Below is a small trained network, with its code and all its weights. Each question gives an input and a target symbol and asks what happens when units are switched off, that is, made to give their printed mean instead of their output.

import numpy as np


def w(rows, s, z=0):
    codes = np.array(rows[::2]) - 128.0
    scale = np.full(codes.shape[1], s)
    scale[-1] = z or s
    return codes * scale


def norm(h):
    return h / np.sqrt((h * h).mean(-1, keepdims=True) + 1e-5)


def f(y):
    return np.maximum(y, 0)


def softmax(a):
    e = np.exp(a - a.max(-1, keepdims=True))
    return e / e.sum(-1, keepdims=True)


def log_softmax(a):
    a = a - a.max(-1, keepdims=True)
    return a - np.log(np.exp(a).sum(-1, keepdims=True))


def net(x, mask):
    ids = ['αβγεζηθλμπσφψω'.index(c) for c in x.split()]
    T = len(ids)
    res = E[ids] + P[:T]
    u = 0
    for l in range(3):
        q, k, v = (norm(res) @ M[l].T for M in (Q, K, V))
        z = softmax(np.where(np.tri(T) > 0, q @ k.T / 2**0.5, -1e9)) @ v
        res = res + np.where(mask[u], z, O[l][:, -1]) @ O[l][:, :-1]
        u += 1
        y = f(norm(res) @ A[l][:, :-1].T + A[l][:, -1])
        res = res + np.where(mask[u : u + 4], y, B[l][:, -1]) @ B[l][:, :-1]
        u += 4
    return log_softmax(norm(res)[-1] @ U[:, :-1].T + U[:, -1])


Q, K, V, O, A, B = {}, {}, {}, {}, {}, {}
E = w([
[101,100,106,149,112,128,143],'α',
[89,152,87,126,92,131,151],'β',
[96,88,118,157,124,183,119],'γ',
[149,154,117,141,160,175,121],'ε',
[59,114,114,69,130,127,135],'ζ',
[186,168,151,195,135,109,122],'η',
[70,152,80,145,136,105,173],'θ',
[91,179,85,141,85,109,196],'λ',
[127,107,122,80,83,133,108],'μ',
[138,144,135,202,128,83,125],'π',
[171,184,83,128,211,137,120],'σ',
[36,74,106,124,90,116,77],'φ',
[92,153,44,129,55,125,96],'ψ',
[88,187,169,251,214,148,59],'ω',
],0.019)
P = w([
[45,161,102,67,115,72,89],'0',
[165,175,178,95,48,248,227],'1',
[160,85,45,131,99,142,152],'2',
[117,187,153,142,48,187,219],'3',
[165,103,19,125,121,126,124],'4',
[101,194,152,152,46,187,235],'5',
],0.015)
Q[0] = w([
[106,183,172,166,59,170,151],'0.h0',
[127,120,250,139,129,118,138],'0.h0',
],0.024)
K[0] = w([
[108,190,196,46,127,74,24],'0.h0',
[195,19,210,2,180,83,198],'0.h0',
],0.013)
V[0] = w([
[197,221,89,197,46,139,97],'0.h0',
[157,118,98,67,2,136,59],'0.h0',
],0.019)
O[0] = w([
[121,143,87,167,7,188,49,165],'0.h0',
[140,234,84,45,147,193,87,255],'0.h0',
],0.013,0.012)
A[0] = w([
[160,59,156,19,101,67,35,2],'0.n0',
[79,66,137,136,209,157,40,106],'0.n1',
[195,51,3,103,136,97,80,144],'0.n2',
[163,152,145,207,190,172,87,84],'0.n3',
],0.024,0.0034)
B[0] = w([
[144,5,155,176,74,121,101,143],'0.n0',
[129,164,159,130,150,195,100,151],'0.n1',
[131,120,49,57,192,142,132,254],'0.n2',
[78,98,109,77,86,131,127,161],'0.n3',
],0.027,0.0081)
Q[1] = w([
[41,194,130,98,254,96,109],'1.h0',
[38,189,128,223,115,147,223],'1.h0',
],0.0096)
K[1] = w([
[88,74,161,29,136,1,200],'1.h0',
[118,192,235,111,150,179,167],'1.h0',
],0.0083)
V[1] = w([
[68,113,130,145,178,66,8],'1.h0',
[89,49,191,85,175,175,197],'1.h0',
],0.015)
O[1] = w([
[150,158,143,248,188,91,181,4],'1.h0',
[56,61,165,81,170,64,71,130],'1.h0',
],0.011,0.0024)
A[1] = w([
[162,24,7,108,82,208,252,205],'1.n0',
[232,133,62,124,203,49,4,111],'1.n1',
[214,65,112,91,212,5,172,3],'1.n2',
[52,47,96,24,143,82,115,173],'1.n3',
],0.014,0.0024)
B[1] = w([
[142,100,105,157,122,5,98,255],'1.n0',
[173,40,131,122,99,132,128,178],'1.n1',
[51,161,97,109,113,125,220,167],'1.n2',
[194,135,146,168,130,89,107,252],'1.n3',
],0.02,0.014)
Q[2] = w([
[132,187,212,138,4,129,217],'2.h0',
[107,69,9,118,151,234,158],'2.h0',
],0.02)
K[2] = w([
[240,154,112,177,149,137,254],'2.h0',
[152,114,141,5,11,109,75],'2.h0',
],0.02)
V[2] = w([
[66,141,147,75,106,143,48],'2.h0',
[5,127,146,179,142,130,106],'2.h0',
],0.027)
O[2] = w([
[121,190,144,144,74,15,123,147],'2.h0',
[98,166,91,147,79,105,7,1],'2.h0',
],0.016,0.0089)
A[2] = w([
[137,148,79,63,124,130,159,2],'2.n0',
[169,254,164,137,123,156,139,54],'2.n1',
[151,184,144,86,185,184,166,140],'2.n2',
[149,249,171,117,192,184,107,139],'2.n3',
],0.025,0.0046)
B[2] = w([
[95,113,70,74,147,90,93,252],'2.n0',
[77,81,251,129,128,160,117,223],'2.n1',
[113,113,124,190,69,101,94,242],'2.n2',
[175,174,68,145,175,168,158,224],'2.n3',
],0.027,0.014)
U = w([
[79,48,125,212,146,144,107,89],'α',
[67,152,165,87,69,200,108,197],'β',
[162,199,118,129,217,175,76,138],'γ',
[143,168,133,117,154,174,222,253],'ε',
[127,151,203,60,192,65,125,151],'ζ',
[171,145,100,174,14,150,138,122],'η',
[67,159,68,158,209,77,154,80],'θ',
[51,62,165,80,69,75,152,39],'λ',
[199,51,167,99,108,102,181,198],'μ',
[221,141,67,204,138,147,126,195],'π',
[143,25,85,85,163,215,133,81],'σ',
[194,59,151,111,168,109,12,107],'φ',
[97,173,48,2,84,162,106,85],'ψ',
[135,192,138,205,46,27,76,113],'ω',
],0.011,0.0037)

Each question gives the input, a string of symbols that net reads in full, and the target symbol t.
The units are the heads (2 rows each of Q, K, V and O) and the neurons (one row each of A and B). Each row of codes is followed by its name. A weight is (code - 128) times the scale printed after its matrix; where a second scale follows, it is the last column's (O, A, B and U).
mask holds one flag per unit, layer by layer, with each layer's heads first. A switched-off unit (its flag False) gives its mean, the last column of its rows in O or B, instead of its output. The means were averaged over made-up inputs and are rounded, as every weight is.
A unit's drop is (log p(t) with every unit on - log p(t) with that unit switched off) / (log p(t) with every unit on - log p(t) with every unit switched off).
The circuit of an input: a set's keep is (log p(t) with only the set's units on - log p(t) with every unit switched off) / (log p(t) with every unit on - log p(t) with every unit switched off). Starting from the 12 units with the biggest drops (on a tie, the unit counted first), units are removed one at a time, each time the one whose removal leaves the highest keep (on an exact tie, the one counted first), for as long as the keep stays at least 0.8.
units of the circuit, in order: the units of the circuit, biggest drop first
unit that matters most: the unit with the biggest drop
top k neurons: the k neurons with the biggest drops, biggest first
k most important neurons of layer l: the k neurons of layer l with the biggest drops, biggest first
input π ε λ θ, target σ: units of the circuit, in order : 2.h0, 1.h0, 0.n2
input π ψ θ ψ ψ γ, target σ: units of the circuit, in order : 1.h0, 2.h0, 0.n2
input ψ ψ θ, target ψ: units of the circuit, in order : 0.h0
input φ μ ψ γ, target γ: top 2 neurons : 0.n2, 2.n3
input μ μ ζ, target μ: top 2 neurons : 1.n1, 0.n0
input ω λ φ, target ω: top 3 neurons : 1.n3, 0.n1, 0.n3
input ε β ω φ γ μ, target ω: top 3 neurons : 0.n1, 1.n3, 1.n0
input θ π γ σ, target φ: 2 most important neurons of layer 0 : 0.n2, 0.n3
input θ ω θ, target ω: units of the circuit, in order : 2.h0, 0.n3
input θ θ ψ β, target φ: units of the circuit, in order : 0.h0, 1.h0, 2.h0, 1.n3
input ψ λ π μ η σ, target β: 2 most important neurons of layer 2 : 2.n1, 2.n2
input π ζ ζ ζ π ω, target σ: top 2 neurons : 0.n3, 0.n2
input ψ η ψ ω, target β: units of the circuit, in order : 0.h0, 2.n1
input μ α ω α ζ, target ω: unit that matters most : 2.h0
input β ζ μ, target μ: units of the circuit, in order : 0.n0, 2.h0
input ψ ψ θ γ ω μ, target β: top 2 neurons : 2.n1, 0.n2
input ω μ ω ψ, target α: units of the circuit, in order : 0.h0, 2.h0
input ψ ψ μ, target ψ: top 2 neurons : 1.n3, 2.n0
input η θ γ θ, target η: units of the circuit, in order : 0.h0, 1.h0
input α θ μ ε, target π: unit that matters most : 0.h0
input μ ψ ψ θ φ ζ, target ε: top 2 neurons : 0.n2, 2.n3
input α θ ζ φ β ψ, target π: top 3 neurons : 0.n2, 1.n0, 1.n3
